Below are the code and all the weights of a small trained network. Each question names an input and a target symbol and asks about switching units off, where a switched-off unit gives its printed mean instead of its output.

import numpy as np


def w(rows, s, z=0):
    codes = np.array(rows[::2]) - 128.0
    scale = np.full(codes.shape[1], s)
    scale[-1] = z or s
    return codes * scale


def norm(h):
    return h / np.sqrt((h * h).mean(-1, keepdims=True) + 1e-5)


def f(y):
    return np.maximum(y, 0)


def softmax(a):
    e = np.exp(a - a.max(-1, keepdims=True))
    return e / e.sum(-1, keepdims=True)


def log_softmax(a):
    a = a - a.max(-1, keepdims=True)
    return a - np.log(np.exp(a).sum(-1, keepdims=True))


def net(x, mask):
    ids = ['ΛΞΩαζμτ'.index(c) for c in x.split()]
    T = len(ids)
    res = E[ids] + P[:T]
    u = 0
    for l in range(3):
        r = norm(res)
        for j in range(2):
            rows = slice(3 * j, 3 * j + 3)
            q, k, v = (r @ M[l][rows].T for M in (Q, K, V))
            z = softmax(np.where(np.tri(T) > 0, q @ k.T / 3**0.5, -1e9)) @ v
            o = O[l][rows]
            res = res + np.where(mask[u + j], z, o[:, -1]) @ o[:, :-1]
        u += 2
        y = f(norm(res) @ A[l][:, :-1].T + A[l][:, -1])
        res = res + np.where(mask[u : u + 8], y, B[l][:, -1]) @ B[l][:, :-1]
        u += 8
    return log_softmax(norm(res)[-1] @ U[:, :-1].T + U[:, -1])


Q, K, V, O, A, B = {}, {}, {}, {}, {}, {}
E = w([
[28,114,173],'Λ',
[148,3,94],'Ξ',
[166,142,137],'Ω',
[160,136,133],'α',
[105,124,91],'ζ',
[148,204,231],'μ',
[159,136,130],'τ',
],0.03)
P = w([
[229,254,3],'0',
[192,156,79],'1',
[186,154,86],'2',
[158,175,128],'3',
[136,172,145],'4',
[133,176,159],'5',
[105,156,132],'6',
[116,176,178],'7',
[35,75,97],'8',
[73,165,196],'9',
[7,86,74],'10',
[71,179,183],'11',
[57,68,96],'12',
],0.0083)
Q[0] = w([
[82,26,86],'L0H1',
[141,141,143],'L0H1',
[102,2,73],'L0H1',
[130,125,120],'L0H2',
[162,126,117],'L0H2',
[109,130,150],'L0H2',
],0.077)
K[0] = w([
[130,21,94],'L0H1',
[123,140,119],'L0H1',
[133,3,51],'L0H1',
[131,119,119],'L0H2',
[88,93,99],'L0H2',
[140,159,150],'L0H2',
],0.053)
V[0] = w([
[91,139,102],'L0H1',
[65,199,166],'L0H1',
[250,113,243],'L0H1',
[156,61,143],'L0H2',
[118,159,43],'L0H2',
[116,155,141],'L0H2',
],0.013)
O[0] = w([
[121,114,151,85],'L0H1',
[227,133,250,15],'L0H1',
[199,194,85,253],'L0H1',
[199,145,227,215],'L0H2',
[136,106,74,146],'L0H2',
[98,128,104,79],'L0H2',
],0.016,0.0067)
A[0] = w([
[55,160,190,254],'L0N1',
[181,122,97,122],'L0N2',
[111,126,98,122],'L0N3',
[120,60,161,187],'L0N4',
[155,105,123,116],'L0N5',
[150,120,155,117],'L0N6',
[112,177,97,75],'L0N7',
[3,174,170,111],'L0N8',
],0.052,0.0082)
B[0] = w([
[42,171,229,172],'L0N1',
[98,193,92,251],'L0N2',
[74,83,165,226],'L0N3',
[24,135,86,221],'L0N4',
[119,169,120,178],'L0N5',
[205,168,151,169],'L0N6',
[94,203,138,189],'L0N7',
[43,253,226,204],'L0N8',
],0.047,0.014)
Q[1] = w([
[115,98,125],'L1H1',
[145,102,4],'L1H1',
[108,67,96],'L1H1',
[160,110,58],'L1H2',
[154,143,108],'L1H2',
[91,152,209],'L1H2',
],0.029)
K[1] = w([
[174,141,141],'L1H1',
[76,249,253],'L1H1',
[200,176,173],'L1H1',
[82,160,97],'L1H2',
[164,126,42],'L1H2',
[186,88,154],'L1H2',
],0.018)
V[1] = w([
[154,232,251],'L1H1',
[144,201,192],'L1H1',
[136,203,85],'L1H1',
[58,72,133],'L1H2',
[100,66,44],'L1H2',
[184,227,241],'L1H2',
],0.021)
O[1] = w([
[157,30,37,141],'L1H1',
[157,46,80,149],'L1H1',
[182,19,142,204],'L1H1',
[49,165,169,103],'L1H2',
[49,177,99,43],'L1H2',
[250,55,151,251],'L1H2',
],0.022,0.014)
A[1] = w([
[146,167,173,42],'L1N1',
[124,98,114,130],'L1N2',
[66,53,181,143],'L1N3',
[100,76,208,203],'L1N4',
[104,95,163,169],'L1N5',
[206,197,5,3],'L1N6',
[136,129,32,99],'L1N7',
[137,99,192,86],'L1N8',
],0.032,0.005)
B[1] = w([
[131,183,102,210],'L1N1',
[85,146,144,162],'L1N2',
[112,170,219,227],'L1N3',
[138,150,186,201],'L1N4',
[134,140,156,177],'L1N5',
[171,210,2,246],'L1N6',
[90,119,200,212],'L1N7',
[153,77,95,162],'L1N8',
],0.046,0.013)
Q[2] = w([
[103,126,187],'L2H1',
[137,159,103],'L2H1',
[138,124,151],'L2H1',
[160,104,69],'L2H2',
[137,170,4],'L2H2',
[103,143,59],'L2H2',
],0.038)
K[2] = w([
[151,79,136],'L2H1',
[142,168,96],'L2H1',
[127,107,99],'L2H1',
[139,49,120],'L2H2',
[67,4,50],'L2H2',
[54,62,117],'L2H2',
],0.028)
V[2] = w([
[197,189,13],'L2H1',
[130,239,141],'L2H1',
[14,250,93],'L2H1',
[165,40,166],'L2H2',
[191,250,204],'L2H2',
[102,177,96],'L2H2',
],0.023)
O[2] = w([
[107,76,214,115],'L2H1',
[195,163,158,164],'L2H1',
[255,131,119,249],'L2H1',
[175,208,93,67],'L2H2',
[167,83,171,214],'L2H2',
[100,81,145,160],'L2H2',
],0.033,0.019)
A[2] = w([
[172,88,156,18],'L2N1',
[156,143,144,137],'L2N2',
[3,204,11,94],'L2N3',
[203,97,175,252],'L2N4',
[100,163,236,102],'L2N5',
[85,227,176,108],'L2N6',
[194,44,65,103],'L2N7',
[147,52,106,153],'L2N8',
],0.036,0.012)
B[2] = w([
[95,200,161,135],'L2N1',
[96,128,140,182],'L2N2',
[61,254,38,180],'L2N3',
[39,77,88,232],'L2N4',
[171,139,39,237],'L2N5',
[99,56,196,254],'L2N6',
[195,135,183,156],'L2N7',
[182,144,174,170],'L2N8',
],0.064,0.018)
U = w([
[111,117,160,173],'Λ',
[113,194,207,113],'Ξ',
[157,119,89,237],'Ω',
[155,99,78,219],'α',
[5,176,38,2],'ζ',
[240,90,181,89],'μ',
[137,100,100,171],'τ',
],0.018,0.0048)

Each question gives the input, a string of symbols that net reads in full, and the target symbol t.
The units are the heads (3 rows each of Q, K, V and O) and the neurons (one row each of A and B). Each row of codes is followed by its name. A weight is (code - 128) times the scale printed after its matrix; where a second scale follows, it is the last column's (O, A, B and U).
mask holds one flag per unit, layer by layer, with each layer's heads first. A switched-off unit (its flag False) gives its mean, the last column of its rows in O or B, instead of its output. The means were averaged over made-up inputs and are rounded, as every weight is.
A unit's drop is (log p(t) with every unit on - log p(t) with that unit switched off) / (log p(t) with every unit on - log p(t) with every unit switched off).
unit that matters most: the unit with the biggest drop
top k neurons: the k neurons with the biggest drops, biggest first
k most important neurons of layer l: the k neurons of layer l with the biggest drops, biggest first
heads that matter: for each layer, one digit per head in row order, 1 if its drop is at least 0.15 and else 0, layers parted by /
input μ μ Ω μ, target Λ: 4 most important neurons of layer 0	[L0N4, L0N1, L0N6, L0N3]
input μ μ α, target μ: top neuron	[L2N7]
input Λ Ξ ζ τ Ξ Ω Ω Ω Ξ Ω α Ξ, target Λ: 3 most important neurons of layer 0	[L0N8, L0N7, L0N4]
input τ α τ ζ μ Ω ζ Ω, target Ω: top 2 neurons	[L1N6, L0N2]
input μ Ξ Ξ Ξ μ, target ζ: heads that matter	10 / 11 / 10
input α Ω τ α, target Ω: heads that matter	10 / 00 / 10
input μ τ α ζ, target Λ: heads that matter	10 / 00 / 00
input τ ζ Λ Ω ζ Ξ Ω Ξ Λ μ τ, target Λ: top 2 neurons	[L2N4, L2N3]
input Ξ Ξ ζ Ξ τ Ω Ξ Λ Ξ Ξ μ, target μ: heads that matter	10 / 01 / 01
input Ξ Ξ ζ Ξ τ Ω Ξ μ α Ξ, target μ: heads that matter	10 / 10 / 01
input Ξ Ξ Ξ Ξ α Ω Ξ Ω Ω Ξ μ Λ Ω, target μ: 2 most important neurons of layer 2	[L2N3, L2N5]
input τ Λ Λ Λ α α α ζ Ω α α Ω, target α: top 3 neurons	[L1N6, L0N2, L0N8]
input Ξ ζ Ξ, target α: top 2 neurons	[L0N7, L1N6]
input Λ μ Ξ Ω τ Ω Λ Ξ α, target Λ: unit that matters most	L0H1
input ζ τ Ξ μ Ω τ τ μ Ω α μ, target Λ: top 3 neurons	[L2N4, L0N1, L2N1]
input Ξ ζ τ Ξ, target α: 2 most important neurons of layer 1	[L1N3, L1N6]
input α Ω α, target α: 2 most important neurons of layer 1	[L1N3, L1N6]
input α μ Ω α τ, target Ω: top 2 neurons	[L0N2, L1N6]
input Ξ Ξ Ξ Ω α Ω α Ω τ Ω Ξ, target Λ: 4 most important neurons of layer 2	[L2N5, L2N8, L2N4, L2N3]
input Ω Ξ τ τ Ξ Ω τ α, target Ω: unit that matters most	L0H1
input ζ Ω Ω Ω α Ξ ζ ζ Λ Ξ α, target Λ: 3 most important neurons of layer 0	[L0N4, L0N8, L0N3]
input α Ξ ζ α Ξ Ω Ξ Ξ ζ Ξ μ Ξ, target μ: 2 most important neurons of layer 0	[L0N8, L0N1]
input Ξ Ξ Ξ Λ Ξ Ξ Λ Ξ Ω, target Λ: 3 most important neurons of layer 0	[L0N1, L0N4, L0N8]
input Λ ζ Ξ Ξ τ τ Ξ Ξ Λ ζ τ, target Λ: 3 most important neurons of layer 2	[L2N6, L2N3, L2N5]
input Ξ μ Λ μ Ξ Ω ζ Ω Ω μ, target ζ: 3 most important neurons of layer 2	[L2N4, L2N5, L2N1]
input α Ω μ ζ Ω α τ, target Ω: top 2 neurons	[L1N6, L0N2]
